Below is a small trained network, with its code and all its weights. Each question gives an input and a target symbol and asks what happens when units are switched off, that is, made to give their printed mean instead of their output.

import numpy as np


def w(rows, s, z=0):
    codes = np.array(rows[::2]) - 128.0
    scale = np.full(codes.shape[1], s)
    scale[-1] = z or s
    return codes * scale


def f(y):
    return y / 2 * (1 + np.tanh(0.7978845608 * (y + 0.044715 * y**3)))


def softmax(a):
    e = np.exp(a - a.max(-1, keepdims=True))
    return e / e.sum(-1, keepdims=True)


def log_softmax(a):
    a = a - a.max(-1, keepdims=True)
    return a - np.log(np.exp(a).sum(-1, keepdims=True))


def net(x, mask):
    ids = ['ΓΛΩβδζμσ'.index(c) for c in x.split()]
    T = len(ids)
    res = E[ids] + P[:T]
    u = 0
    for l in range(3):
        q, k, v = (res @ M[l].T for M in (Q, K, V))
        z = softmax(np.where(np.tri(T) > 0, q @ k.T / 2**0.5, -1e9)) @ v
        res = res + np.where(mask[u], z, O[l][:, -1]) @ O[l][:, :-1]
        u += 1
        y = f(res @ A[l][:, :-1].T + A[l][:, -1])
        res = res + np.where(mask[u : u + 4], y, B[l][:, -1]) @ B[l][:, :-1]
        u += 4
    return log_softmax(res[-1] @ U[:, :-1].T + U[:, -1])


Q, K, V, O, A, B = {}, {}, {}, {}, {}, {}
E = w([
[176,125,122,233,139,229,72,171,143,148,120],'Γ',
[194,134,131,163,155,121,180,96,185,164,111],'Λ',
[166,130,165,119,45,94,80,146,64,86,8],'Ω',
[168,155,169,154,70,99,88,82,136,185,124],'β',
[145,191,152,181,182,155,163,156,170,149,178],'δ',
[163,115,120,70,94,186,117,102,134,96,160],'ζ',
[203,93,227,104,174,178,171,170,74,148,161],'μ',
[132,62,146,144,144,153,112,119,92,214,132],'σ',
],0.018)
P = w([
[174,74,1,77,31,118,158,145,34,171,193],'0',
[68,39,129,125,67,99,164,61,139,123,50],'1',
[177,90,113,127,112,87,146,68,115,151,122],'2',
[152,65,118,114,125,126,88,71,161,191,101],'3',
[111,102,210,135,108,123,86,57,105,151,107],'4',
[175,45,118,199,85,180,75,112,116,117,118],'5',
[164,91,135,198,77,153,86,104,57,83,108],'6',
],0.0078)
Q[0] = w([
[59,138,25,117,199,115,176,172,154,116,226],'0.h0',
[94,151,76,122,97,198,2,157,141,101,105],'0.h0',
],0.0079)
K[0] = w([
[89,131,105,245,236,3,149,153,81,185,75],'0.h0',
[136,102,116,77,111,137,25,94,200,38,189],'0.h0',
],0.0049)
V[0] = w([
[86,31,52,103,63,229,64,70,88,151,64],'0.h0',
[171,89,212,253,152,29,75,176,128,220,90],'0.h0',
],0.0047)
O[0] = w([
[124,140,171,86,161,149,163,104,114,171,132,253],'0.h0',
[34,136,183,73,98,110,251,140,161,94,120,184],'0.h0',
],0.012,0.0061)
A[0] = w([
[158,170,155,223,107,172,128,242,212,172,89,240],'0.n0',
[86,159,61,69,109,237,142,124,112,122,175,70],'0.n1',
[114,152,189,130,211,174,159,100,240,3,162,142],'0.n2',
[91,88,158,149,111,68,43,77,189,134,167,1],'0.n3',
],0.0053,0.0036)
B[0] = w([
[138,162,213,133,114,78,165,94,151,104,142,255],'0.n0',
[2,66,109,138,76,196,185,133,135,124,220,126],'0.n1',
[129,128,63,90,84,163,45,130,40,242,123,168],'0.n2',
[124,95,21,183,154,78,221,236,50,179,207,108],'0.n3',
],0.0094,0.0063)
Q[1] = w([
[108,151,78,105,134,189,137,99,198,117,164],'1.h0',
[246,95,254,151,101,147,189,54,151,210,94],'1.h0',
],0.0074)
K[1] = w([
[160,182,182,63,176,140,142,21,132,131,103],'1.h0',
[139,129,23,90,1,203,94,124,122,130,193],'1.h0',
],0.0087)
V[1] = w([
[3,111,122,211,98,220,203,154,196,211,211],'1.h0',
[89,42,177,54,127,122,109,98,20,174,145],'1.h0',
],0.0052)
O[1] = w([
[120,151,137,68,184,72,84,105,4,103,100,245],'1.h0',
[201,174,129,106,201,93,187,166,147,102,171,254],'1.h0',
],0.018,0.0047)
A[1] = w([
[225,137,158,79,255,64,64,236,128,37,106,22],'1.n0',
[50,169,213,119,125,117,84,201,150,97,96,81],'1.n1',
[62,171,137,131,201,112,218,118,196,56,100,135],'1.n2',
[83,58,89,73,124,139,162,157,188,79,163,254],'1.n3',
],0.0062,0.0022)
B[1] = w([
[83,121,156,165,157,206,128,128,132,169,128,248],'1.n0',
[153,82,123,88,162,112,195,47,111,166,122,145],'1.n1',
[126,134,147,64,123,107,115,94,60,206,110,154],'1.n2',
[185,207,173,159,49,249,54,136,83,108,201,132],'1.n3',
],0.011,0.018)
Q[2] = w([
[121,128,27,149,122,120,45,181,208,58,131],'2.h0',
[40,90,12,58,146,95,67,255,221,88,148],'2.h0',
],0.0061)
K[2] = w([
[112,126,184,165,132,92,95,127,118,173,111],'2.h0',
[113,134,246,157,154,92,130,180,130,149,106],'2.h0',
],0.012)
V[2] = w([
[77,54,5,114,94,78,177,46,188,209,79],'2.h0',
[147,22,111,203,182,221,253,171,185,124,70],'2.h0',
],0.0051)
O[2] = w([
[152,95,250,138,71,168,111,89,157,162,96,8],'2.h0',
[208,191,63,143,137,86,76,243,91,146,131,153],'2.h0',
],0.012)
A[2] = w([
[175,57,196,132,166,79,163,249,87,126,91,17],'2.n0',
[27,112,178,95,107,149,65,91,185,27,59,3],'2.n1',
[181,128,214,117,38,92,3,114,175,130,161,135],'2.n2',
[175,110,114,97,127,144,102,212,202,182,173,78],'2.n3',
],0.0056,0.004)
B[2] = w([
[110,86,7,140,167,127,146,56,72,208,118,208],'2.n0',
[62,127,159,209,61,135,133,97,192,99,229,187],'2.n1',
[77,134,120,104,172,170,81,97,76,100,93,214],'2.n2',
[118,175,82,138,161,95,92,156,60,81,109,253],'2.n3',
],0.011,0.0065)
U = w([
[124,118,77,34,172,154,97,82,162,3,149,116],'Γ',
[132,94,107,139,94,139,75,144,110,156,55,179],'Λ',
[87,170,96,107,79,140,176,166,156,124,134,116],'Ω',
[183,87,95,101,127,116,247,100,197,132,127,195],'β',
[153,62,107,176,109,40,71,71,116,155,235,112],'δ',
[113,86,123,176,197,126,128,160,198,84,129,96],'ζ',
[102,31,74,161,111,41,109,164,122,151,151,147],'μ',
[83,104,73,125,113,180,175,150,144,185,150,2],'σ',
],0.0054,0.0061)

Each question gives the input, a string of symbols that net reads in full, and the target symbol t.
The units are the heads (2 rows each of Q, K, V and O) and the neurons (one row each of A and B). Each row of codes is followed by its name. A weight is (code - 128) times the scale printed after its matrix; where a second scale follows, it is the last column's (O, A, B and U).
mask holds one flag per unit, layer by layer, with each layer's heads first. A switched-off unit (its flag False) gives its mean, the last column of its rows in O or B, instead of its output. The means were averaged over made-up inputs and are rounded, as every weight is.
A unit's drop is (log p(t) with every unit on - log p(t) with that unit switched off) / (log p(t) with every unit on - log p(t) with every unit switched off).
The circuit of an input: a set's keep is (log p(t) with only the set's units on - log p(t) with every unit switched off) / (log p(t) with every unit on - log p(t) with every unit switched off). Starting from the 12 units with the biggest drops (on a tie, the unit counted first), units are removed one at a time, each time the one whose removal leaves the highest keep (on an exact tie, the one counted first), for as long as the keep stays at least 0.8.
circuit, biggest first: the units of the circuit, biggest drop first
k most important neurons: the k neurons with the biggest drops, biggest first
top k neurons in layer l: the k neurons of layer l with the biggest drops, biggest first
drop when u is switched off: that unit's drop, to one decimal
input β Λ μ, target β: most important neuron -> (1.n0)
input Γ Λ β β σ, target Γ: circuit, biggest first -> (1.h0; 0.n1; 2.h0)
input Γ μ σ, target Γ: circuit, biggest first -> (1.h0; 2.h0; 0.n1)
input Ω Λ Γ Ω Γ β Ω, target Ω: circuit, biggest first -> (1.n3; 1.h0; 0.h0; 2.h0)
input Λ Ω Γ Ω μ, target Λ: circuit, biggest first -> (2.h0; 1.h0)
input δ Ω σ, target δ: 3 most important neurons -> (2.n1; 1.n0; 0.n1)
input σ Γ β Γ Γ Λ β, target σ: 2 most important neurons -> (1.n0; 0.n0)
input μ Λ Γ μ, target μ: circuit, biggest first -> (2.h0; 2.n0; 1.h0)
input δ Ω Λ, target δ: 3 most important neurons -> (2.n1; 1.n0; 0.n1)
input μ Γ Ω, target μ: 2 most important neurons -> (0.n0; 2.n0)
input Ω β Ω Γ Γ, target Ω: 3 most important neurons -> (1.n3; 0.n0; 2.n3)
input μ Λ σ δ Γ, target μ: 2 most important neurons -> (0.n0; 1.n2)
input μ Λ Λ, target μ: top 2 neurons in layer 1 -> (1.n2; 1.n0)
input δ β β Γ β σ Γ, target δ: 2 most important neurons -> (2.n1; 1.n0)
input μ Ω Γ Γ, target μ: 2 most important neurons -> (0.n0; 1.n0)
input σ β σ, target σ: 2 most important neurons -> (1.n0; 2.n0)
input δ Γ Λ ζ Γ Γ Γ, target ζ: 3 most important neurons -> (0.n0; 1.n0; 0.n1)
input σ μ σ Λ, target σ: top 2 neurons in layer 1 -> (1.n0; 1.n2)
input Ω β Ω σ Λ, target Ω: top neuron in layer 1 -> (1.n3)
input β β Λ μ Ω Γ Λ, target β: most important neuron -> (0.n0)
input δ ζ Γ, target ζ: top 2 neurons in layer 1 -> (1.n0; 1.n3)
input β σ Γ δ β Λ, target β: top 2 neurons in layer 2 -> (2.n3; 2.n2)
input β σ β Γ Λ Γ, target β: 2 most important neurons -> (0.n0; 1.n0)
input Ω Γ Λ Γ β, target Ω: top 2 neurons in layer 2 -> (2.n3; 2.n0)
input β Γ Γ Ω β, target β: drop when 1.n0 is switched off -> 0.2
input Γ Ω Γ, target Γ: drop when 1.n3 is switched off -> 0.0
